Below is a small trained network, with its code and all its weights. Each question gives an input and a class and asks what happens when units are switched off, that is, made to give their printed mean instead of their output.

import numpy as np


def w(rows, s, z=0):
    codes = np.array(rows[::2]) - 128.0
    scale = np.full(codes.shape[1], s)
    scale[-1] = z or s
    return codes * scale


def f(y):
    return np.maximum(y, 0)


def log_softmax(a):
    a = a - a.max(-1, keepdims=True)
    return a - np.log(np.exp(a).sum(-1, keepdims=True))


def net(x, mask):
    res = np.array(x, float).reshape(1, 6) / 4 @ E
    y = f(res @ A[0][:, :-1].T + A[0][:, -1])
    res = res + np.where(mask, y, B[0][:, -1]) @ B[0][:, :-1]
    return log_softmax(res[-1] @ U[:, :-1].T + U[:, -1])


A, B = {}, {}
E = w([
[172,135,67,99,147,10,92,148],'x0',
[127,135,94,86,84,120,79,87],'x1',
[89,162,132,161,134,122,149,90],'x2',
[157,78,127,131,159,166,81,180],'x3',
[90,88,168,67,188,106,92,154],'x4',
[201,133,216,108,133,112,119,155],'x5',
],0.012)
A[0] = w([
[107,111,125,152,125,167,150,143,64],'N1',
[137,156,160,110,139,107,143,132,12],'N2',
[9,146,85,158,155,129,193,58,148],'N3',
[102,97,171,131,204,153,134,143,123],'N4',
[120,107,147,142,150,160,154,152,3],'N5',
[118,101,84,58,124,100,74,140,110],'N6',
[115,88,50,41,129,88,53,148,146],'N7',
[112,119,137,99,118,152,115,108,60],'N8',
[154,181,112,78,124,83,71,95,103],'N9',
[87,89,181,130,204,141,111,161,176],'N10',
[108,112,47,169,114,158,79,117,139],'N11',
[129,85,60,64,140,86,47,125,118],'N12',
[138,176,110,110,104,90,86,41,128],'N13',
[117,115,83,152,130,144,89,121,107],'N14',
[182,141,98,154,190,55,163,216,155],'N15',
[107,167,111,102,121,108,109,50,132],'N16',
[131,102,61,168,121,160,73,109,90],'N17',
[139,138,145,134,125,135,112,104,184],'N18',
[96,89,178,136,190,135,108,140,143],'N19',
[152,216,117,86,148,15,120,107,127],'N20',
[125,102,145,62,97,154,145,122,41],'N21',
[52,153,92,158,142,134,149,80,111],'N22',
],0.011,0.0048)
B[0] = w([
[134,121,132,62,111,95,119,116,162],'N1',
[150,140,96,134,126,135,150,138,135],'N2',
[194,79,215,67,37,166,163,17,247],'N3',
[88,106,142,38,141,93,98,154,188],'N4',
[123,100,158,81,129,96,107,126,152],'N5',
[90,128,181,142,161,189,115,161,193],'N6',
[47,113,190,147,193,197,102,182,234],'N7',
[123,139,130,145,143,161,144,139,141],'N8',
[118,84,184,37,110,119,115,94,183],'N9',
[79,102,137,47,153,81,86,170,207],'N10',
[221,184,52,159,83,96,182,120,205],'N11',
[65,108,172,130,181,166,104,175,221],'N12',
[151,78,172,22,90,137,142,83,193],'N13',
[173,160,109,150,104,129,168,124,166],'N14',
[101,174,70,165,150,131,126,226,201],'N15',
[145,90,186,75,108,143,155,103,183],'N16',
[167,163,78,136,101,82,164,142,182],'N17',
[131,106,116,100,113,158,170,154,151],'N18',
[109,119,129,58,143,81,101,174,188],'N19',
[190,115,89,1,69,65,137,93,207],'N20',
[112,123,152,155,132,198,152,120,145],'N21',
[174,109,170,119,95,139,149,74,204],'N22',
],0.0092,0.014)
U = w([
[126,176,82,239,148,176,152,179,156],'0',
[55,112,175,104,170,144,92,175,168],'1',
[85,156,102,191,177,87,49,44,3],'2',
[92,130,101,190,175,69,86,30,32],'3',
[82,130,142,159,155,67,105,24,30],'4',
[160,109,174,99,75,146,148,3,156],'5',
[174,155,26,117,98,60,145,131,148],'6',
],0.011,0.0052)

Each question gives the input, the list of numbers given to net, and the class t.
The units are the neurons (one row each of A and B). Each row of codes is followed by its name. A weight is (code - 128) times the scale printed after its matrix; where a second scale follows, it is the last column's (A, B and U).
mask holds one flag per neuron, in row order. A switched-off neuron (its flag False) gives its mean, the last column of its row in B, instead of its output. The means were averaged over made-up inputs and are rounded, as every weight is.
A unit's drop is (log p(t) with every unit on - log p(t) with that unit switched off) / (log p(t) with every unit on - log p(t) with every unit switched off).
The circuit of an input: a set's keep is (log p(t) with only the set's units on - log p(t) with every unit switched off) / (log p(t) with every unit on - log p(t) with every unit switched off). Starting from the 12 units with the biggest drops (on a tie, the unit counted first), units are removed one at a time, each time the one whose removal leaves the highest keep (on an exact tie, the one counted first), for as long as the keep stays at least 0.8.
circuit, biggest first: the units of the circuit, biggest drop first
most important unit: the unit with the biggest drop
top k neurons: the k neurons with the biggest drops, biggest first
drop of u: that unit's drop, to one decimal
input [3,3,2,6,-6,-6], class 6: most important unit	N11
input [-2,-2,1,-1,-2,8], class 1: top 2 neurons	[N3; N11]
input [4,2,6,7,-5,8], class 6: circuit, biggest first	[N3; N7]
input [5,5,-4,7,-6,-7], class 0: top 2 neurons	[N11; N7]
input [6,-8,8,-7,1,4], class 6: circuit, biggest first	[N15; N20]
input [-3,-1,-2,3,0,-1], class 1: top 3 neurons	[N3; N20; N11]
input [-2,5,1,4,-6,3], class 6: circuit, biggest first	[N3; N7]
input [-8,-8,-2,-2,5,-6], class 5: top 2 neurons	[N3; N7]
input [5,0,7,3,-8,5], class 6: top 2 neurons	[N3; N15]
input [6,-8,-1,-6,5,4], class 6: top 2 neurons	[N20; N7]
input [-4,-6,6,3,3,-7], class 5: drop of N3	0.1
input [-8,-3,-1,7,-4,1], class 1: drop of N3	0.3
input [5,7,-7,-6,2,3], class 1: drop of N7	0.3
input [1,-6,-5,8,-7,-6], class 6: circuit, biggest first	[N11]
